Below is a small trained network, with its code and all its weights. Each question gives an input and a class and asks what happens when units are switched off, that is, made to give their printed mean instead of their output.

import numpy as np


def w(rows, s, z=0):
    codes = np.array(rows[::2]) - 128.0
    scale = np.full(codes.shape[1], s)
    scale[-1] = z or s
    return codes * scale


def f(y):
    return y / 2 * (1 + np.tanh(0.7978845608 * (y + 0.044715 * y**3)))


def log_softmax(a):
    a = a - a.max(-1, keepdims=True)
    return a - np.log(np.exp(a).sum(-1, keepdims=True))


def net(x, mask):
    res = np.array(x, float).reshape(1, 7) / 4 @ E
    y = f(res @ A[0][:, :-1].T + A[0][:, -1])
    res = res + np.where(mask, y, B[0][:, -1]) @ B[0][:, :-1]
    return log_softmax(res[-1] @ U[:, :-1].T + U[:, -1])


A, B = {}, {}
E = w([
[213,142,179,38,216,91,90,213,82,195,123],'x0',
[160,235,8,189,125,133,41,173,142,111,154],'x1',
[24,74,117,84,153,31,227,196,130,82,211],'x2',
[118,148,174,71,148,190,138,176,250,64,110],'x3',
[101,117,194,163,213,118,66,138,217,94,199],'x4',
[73,78,87,108,214,172,103,238,104,2,108],'x5',
[164,93,94,169,57,88,76,73,130,100,158],'x6',
],0.0063)
A[0] = w([
[90,45,106,102,174,75,145,167,71,81,162,253],'neuron 0',
[191,141,129,135,171,78,95,179,197,148,198,209],'neuron 1',
[160,139,101,176,138,137,133,113,104,115,164,85],'neuron 2',
[191,134,130,43,142,151,154,173,160,115,140,72],'neuron 3',
[164,129,67,201,55,207,97,93,104,144,179,196],'neuron 4',
[193,155,96,130,171,113,130,161,62,162,94,181],'neuron 5',
[183,118,189,101,73,104,156,90,105,254,117,180],'neuron 6',
[179,161,59,135,135,119,104,123,179,81,63,133],'neuron 7',
],0.0094,0.0043)
B[0] = w([
[117,67,207,43,184,118,153,81,216,131,179,253],'neuron 0',
[69,137,167,114,80,185,121,65,92,16,175,201],'neuron 1',
[129,138,138,180,61,85,78,187,164,72,108,138],'neuron 2',
[147,135,22,188,81,145,163,126,63,139,83,162],'neuron 3',
[126,173,187,186,34,254,153,60,69,11,103,222],'neuron 4',
[147,58,205,132,105,91,146,80,193,101,222,182],'neuron 5',
[169,73,168,83,148,89,195,79,176,131,84,249],'neuron 6',
[119,145,79,48,44,165,83,169,92,115,108,175],'neuron 7',
],0.0086,0.011)
U = w([
[145,126,98,211,152,66,55,157,121,255,105,19],'0',
[118,163,101,178,99,202,50,98,67,107,135,103],'1',
[193,142,76,89,159,124,177,216,122,198,85,69],'2',
[145,19,217,66,120,132,163,54,201,124,171,254],'3',
],0.0089,0.0029)

Each question gives the input, the list of numbers given to net, and the class t.
The units are the neurons (one row each of A and B). Each row of codes is followed by its name. A weight is (code - 128) times the scale printed after its matrix; where a second scale follows, it is the last column's (A, B and U).
mask holds one flag per neuron, in row order. A switched-off neuron (its flag False) gives its mean, the last column of its row in B, instead of its output. The means were averaged over made-up inputs and are rounded, as every weight is.
A unit's drop is (log p(t) with every unit on - log p(t) with that unit switched off) / (log p(t) with every unit on - log p(t) with every unit switched off).
The circuit of an input: a set's keep is (log p(t) with only the set's units on - log p(t) with every unit switched off) / (log p(t) with every unit on - log p(t) with every unit switched off). Starting from all 8 units, units are removed one at a time, each time the one whose removal leaves the highest keep (on an exact tie, the one counted first), for as long as the keep stays at least 0.8.
units of the circuit, in order: the units of the circuit, biggest drop first
unit that matters most: the unit with the biggest drop
k most important neurons: the k neurons with the biggest drops, biggest first
drop of u: that unit's drop, to one decimal
input [5,-6,-7,3,0,3,-6], class 2: 2 most important neurons -> neuron 0; neuron 3
input [5,5,1,8,3,-6,3], class 1: units of the circuit, in order -> neuron 0; neuron 6
input [-7,-2,-3,-2,6,-6,1], class 1: units of the circuit, in order -> neuron 0; neuron 4
input [1,-2,-5,6,0,4,-4], class 2: 2 most important neurons -> neuron 4; neuron 1
input [-2,1,-1,3,-3,1,-4], class 2: units of the circuit, in order -> neuron 4; neuron 1; neuron 0
input [-3,3,2,1,2,-5,0], class 1: 2 most important neurons -> neuron 0; neuron 6
input [-4,4,0,6,-2,-5,-7], class 1: unit that matters most -> neuron 0
input [6,1,-5,6,-8,4,-2], class 2: drop of neuron 0 -> 0.3
input [1,8,0,-4,8,1,-2], class 1: drop of neuron 6 -> 0.1
input [5,7,2,5,7,-3,2], class 1: drop of neuron 0 -> 0.1
